Below is a small trained network, with its code and all its weights. Each question gives an input and a class and asks what happens when units are switched off, that is, made to give their printed mean instead of their output.

import numpy as np


def w(rows, s, z=0):
    codes = np.array(rows[::2]) - 128.0
    scale = np.full(codes.shape[1], s)
    scale[-1] = z or s
    return codes * scale


def norm(h):
    return h / np.sqrt((h * h).mean(-1, keepdims=True) + 1e-5)


def f(y):
    return y / 2 * (1 + np.tanh(0.7978845608 * (y + 0.044715 * y**3)))


def log_softmax(a):
    a = a - a.max(-1, keepdims=True)
    return a - np.log(np.exp(a).sum(-1, keepdims=True))


def net(x, mask):
    res = np.array(x, float).reshape(1, 7) / 4 @ E
    u = 0
    for l in range(3):
        y = f(norm(res) @ A[l][:, :-1].T + A[l][:, -1])
        res = res + np.where(mask[u : u + 10], y, B[l][:, -1]) @ B[l][:, :-1]
        u += 10
    return log_softmax(norm(res)[-1] @ U[:, :-1].T + U[:, -1])


A, B = {}, {}
E = w([
[115,132,98,231,132,138,116,139,175],'x0',
[96,128,193,117,102,54,157,255,149],'x1',
[97,228,221,138,121,25,106,82,185],'x2',
[195,189,86,126,198,120,69,187,107],'x3',
[123,132,117,122,118,124,120,126,126],'x4',
[38,105,195,150,190,186,34,144,68],'x5',
[64,173,85,134,168,139,193,144,95],'x6',
],0.0071)
A[0] = w([
[191,154,119,135,171,136,108,167,119,81],'L0N0',
[61,110,186,136,91,118,165,53,173,183],'L0N1',
[65,206,100,155,172,112,209,106,65,35],'L0N2',
[176,207,97,129,79,154,181,88,153,2],'L0N3',
[143,170,93,155,148,127,106,2,128,182],'L0N4',
[102,139,71,238,111,123,89,126,185,149],'L0N5',
[129,154,125,6,123,110,105,83,78,89],'L0N6',
[218,60,188,151,97,93,38,97,142,11],'L0N7',
[185,230,144,116,201,104,81,138,141,82],'L0N8',
[98,143,162,153,108,152,47,100,64,25],'L0N9',
],0.0099,0.0026)
B[0] = w([
[54,89,128,131,47,125,184,65,112,178],'L0N0',
[110,185,79,134,95,123,138,104,37,240],'L0N1',
[146,162,88,3,111,190,113,175,218,202],'L0N2',
[114,77,120,118,181,56,114,90,159,175],'L0N3',
[221,119,93,180,175,172,50,143,101,253],'L0N4',
[156,125,226,35,153,158,216,134,69,214],'L0N5',
[171,116,211,129,156,172,183,145,102,200],'L0N6',
[105,187,81,33,97,183,159,126,210,214],'L0N7',
[88,157,98,133,79,113,142,90,48,243],'L0N8',
[109,75,109,102,219,51,125,100,166,189],'L0N9',
],0.014,0.0061)
A[1] = w([
[147,91,98,160,149,177,129,173,143,154],'L1N0',
[186,100,97,157,133,7,167,100,204,51],'L1N1',
[111,153,171,146,68,61,148,231,149,128],'L1N2',
[149,220,156,170,153,125,115,114,146,160],'L1N3',
[194,161,212,107,174,132,198,126,104,129],'L1N4',
[85,124,109,143,133,156,132,119,117,109],'L1N5',
[71,136,169,137,190,144,95,118,141,33],'L1N6',
[134,173,99,98,110,108,65,137,84,2],'L1N7',
[86,106,152,100,105,115,99,186,129,92],'L1N8',
[126,55,116,117,94,161,131,134,125,167],'L1N9',
],0.014,0.0024)
B[1] = w([
[154,158,180,127,115,93,120,184,132,179],'L1N0',
[99,28,60,95,126,47,85,173,142,153],'L1N1',
[238,139,104,172,207,207,85,76,105,196],'L1N2',
[159,139,189,117,160,97,183,175,167,161],'L1N3',
[128,29,184,154,44,130,119,179,128,255],'L1N4',
[127,108,99,106,105,122,159,142,129,148],'L1N5',
[78,50,111,129,100,88,112,140,178,149],'L1N6',
[119,148,93,168,102,87,169,167,148,198],'L1N7',
[152,89,80,109,157,162,97,95,118,162],'L1N8',
[134,248,155,147,155,59,174,104,126,186],'L1N9',
],0.014,0.0078)
A[2] = w([
[138,116,137,130,65,74,97,88,178,99],'L2N0',
[147,154,169,96,85,101,48,56,149,112],'L2N1',
[144,216,171,175,146,36,132,181,158,122],'L2N2',
[135,145,84,190,69,105,123,191,64,234],'L2N3',
[22,112,155,151,204,130,76,112,162,98],'L2N4',
[188,92,124,95,77,137,158,90,117,146],'L2N5',
[166,149,117,186,142,179,36,95,145,3],'L2N6',
[75,128,79,193,92,148,184,45,114,246],'L2N7',
[133,167,116,51,117,189,136,132,248,70],'L2N8',
[136,176,181,123,102,140,62,67,148,31],'L2N9',
],0.013,0.003)
B[2] = w([
[139,126,71,104,180,146,113,146,83,141],'L2N0',
[129,154,113,91,158,153,210,218,109,142],'L2N1',
[162,183,163,109,53,34,71,156,47,188],'L2N2',
[100,147,165,82,133,101,114,43,192,242],'L2N3',
[160,34,45,101,94,8,163,156,180,153],'L2N4',
[21,109,152,142,161,146,115,154,158,254],'L2N5',
[216,141,125,197,182,166,109,99,140,175],'L2N6',
[110,141,143,47,181,152,101,27,174,192],'L2N7',
[150,207,71,60,75,195,69,200,152,221],'L2N8',
[97,117,56,94,169,109,157,181,83,130],'L2N9',
],0.014,0.0077)
U = w([
[127,172,17,54,115,200,140,252,156,118],'0',
[115,22,19,103,149,38,117,175,158,124],'1',
[116,61,224,122,118,168,156,188,104,121],'2',
[221,129,92,190,202,182,107,118,117,110],'3',
[151,123,135,53,124,118,80,133,144,253],'4',
[136,199,139,114,97,51,148,155,73,124],'5',
[53,162,84,90,148,125,170,50,124,97],'6',
[75,136,68,223,36,157,91,134,138,5],'7',
],0.011,0.0064)

Each question gives the input, the list of numbers given to net, and the class t.
The units are the neurons (one row each of A and B). Each row of codes is followed by its name. A weight is (code - 128) times the scale printed after its matrix; where a second scale follows, it is the last column's (A, B and U).
mask holds one flag per neuron, layer by layer. A switched-off neuron (its flag False) gives its mean, the last column of its row in B, instead of its output. The means were averaged over made-up inputs and are rounded, as every weight is.
A unit's drop is (log p(t) with every unit on - log p(t) with that unit switched off) / (log p(t) with every unit on - log p(t) with every unit switched off).
The circuit of an input: a set's keep is (log p(t) with only the set's units on - log p(t) with every unit switched off) / (log p(t) with every unit on - log p(t) with every unit switched off). Starting from the 12 units with the biggest drops (on a tie, the unit counted first), units are removed one at a time, each time the one whose removal leaves the highest keep (on an exact tie, the one counted first), for as long as the keep stays at least 0.8.
circuit, biggest first: the units of the circuit, biggest drop first
most important unit: the unit with the biggest drop
k most important neurons: the k neurons with the biggest drops, biggest first
top k neurons in layer l: the k neurons of layer l with the biggest drops, biggest first
input [5,-2,4,0,1,-2,-3], class 2: circuit, biggest first -> L0N5, L1N4
input [-8,1,-6,-5,0,3,-8], class 0: 3 most important neurons -> L0N7, L0N5, L2N8
input [-5,-6,1,1,5,-1,5], class 3: circuit, biggest first -> L0N4
input [-1,4,0,-7,-1,8,1], class 1: circuit, biggest first -> L0N9, L2N4
input [-1,-6,4,-5,3,-8,5], class 1: top 3 neurons in layer 0 -> L0N3, L0N7, L0N8
input [-6,2,-7,2,2,-7,1], class 1: top 2 neurons in layer 1 -> L1N1, L1N4
input [0,-7,-7,1,1,7,5], class 1: top 3 neurons in layer 0 -> L0N9, L0N7, L0N1
input [-6,-5,-8,-4,-1,0,6], class 5: top 2 neurons in layer 1 -> L1N9, L1N0
input [1,-5,-6,2,4,-5,4], class 5: 4 most important neurons -> L1N0, L1N9, L0N9, L0N7
input [8,-3,-5,-8,4,4,1], class 2: 3 most important neurons -> L0N5, L0N8, L1N4
input [-7,5,7,-2,-2,-3,0], class 2: 2 most important neurons -> L0N6, L1N4
input [5,1,0,5,-3,4,-6], class 0: 2 most important neurons -> L0N7, L2N8
input [-8,2,4,-6,-5,-4,-3], class 2: 3 most important neurons -> L0N6, L0N8, L1N4
input [5,-4,8,-7,3,-5,2], class 5: 3 most important neurons -> L0N1, L1N3, L0N4
input [6,-7,-4,1,2,4,-5], class 3: circuit, biggest first -> L2N6
input [-1,6,4,-5,2,-4,4], class 3: circuit, biggest first -> L1N2, L0N7
input [1,-5,5,-8,-8,2,-8], class 0: circuit, biggest first -> L0N7, L2N8
input [-7,-7,-4,4,-4,6,-4], class 2: circuit, biggest first -> L0N6, L1N4
input [3,-5,-8,2,-5,7,-8], class 0: top 3 neurons in layer 0 -> L0N7, L0N6, L0N9
input [-6,6,7,-1,3,2,-4], class 5: top 2 neurons in layer 1 -> L1N3, L1N7
input [1,0,6,-3,-3,2,-5], class 5: 2 most important neurons -> L0N1, L0N2
input [-2,-5,-1,8,5,-5,-3], class 6: 3 most important neurons -> L0N0, L0N8, L1N2
input [-4,-7,5,-4,-2,7,-1], class 1: 2 most important neurons -> L0N9, L2N4
input [1,1,-6,-6,2,0,5], class 5: 2 most important neurons -> L1N9, L0N7
input [-3,-3,-1,-1,0,-7,-1], class 1: most important unit -> L1N1
input [-4,7,-7,-8,3,3,5], class 6: top 2 neurons in layer 1 -> L1N8, L1N9
input [2,8,4,3,-6,7,-1], class 3: 2 most important neurons -> L1N2, L2N6
input [8,7,7,8,0,-8,-1], class 1: circuit, biggest first -> L1N1
input [-1,-5,-3,-5,2,0,3], class 3: top 3 neurons in layer 0 -> L0N4, L0N8, L0N0
input [8,1,6,-2,-1,-1,8], class 0: 3 most important neurons -> L0N2, L2N8, L0N6
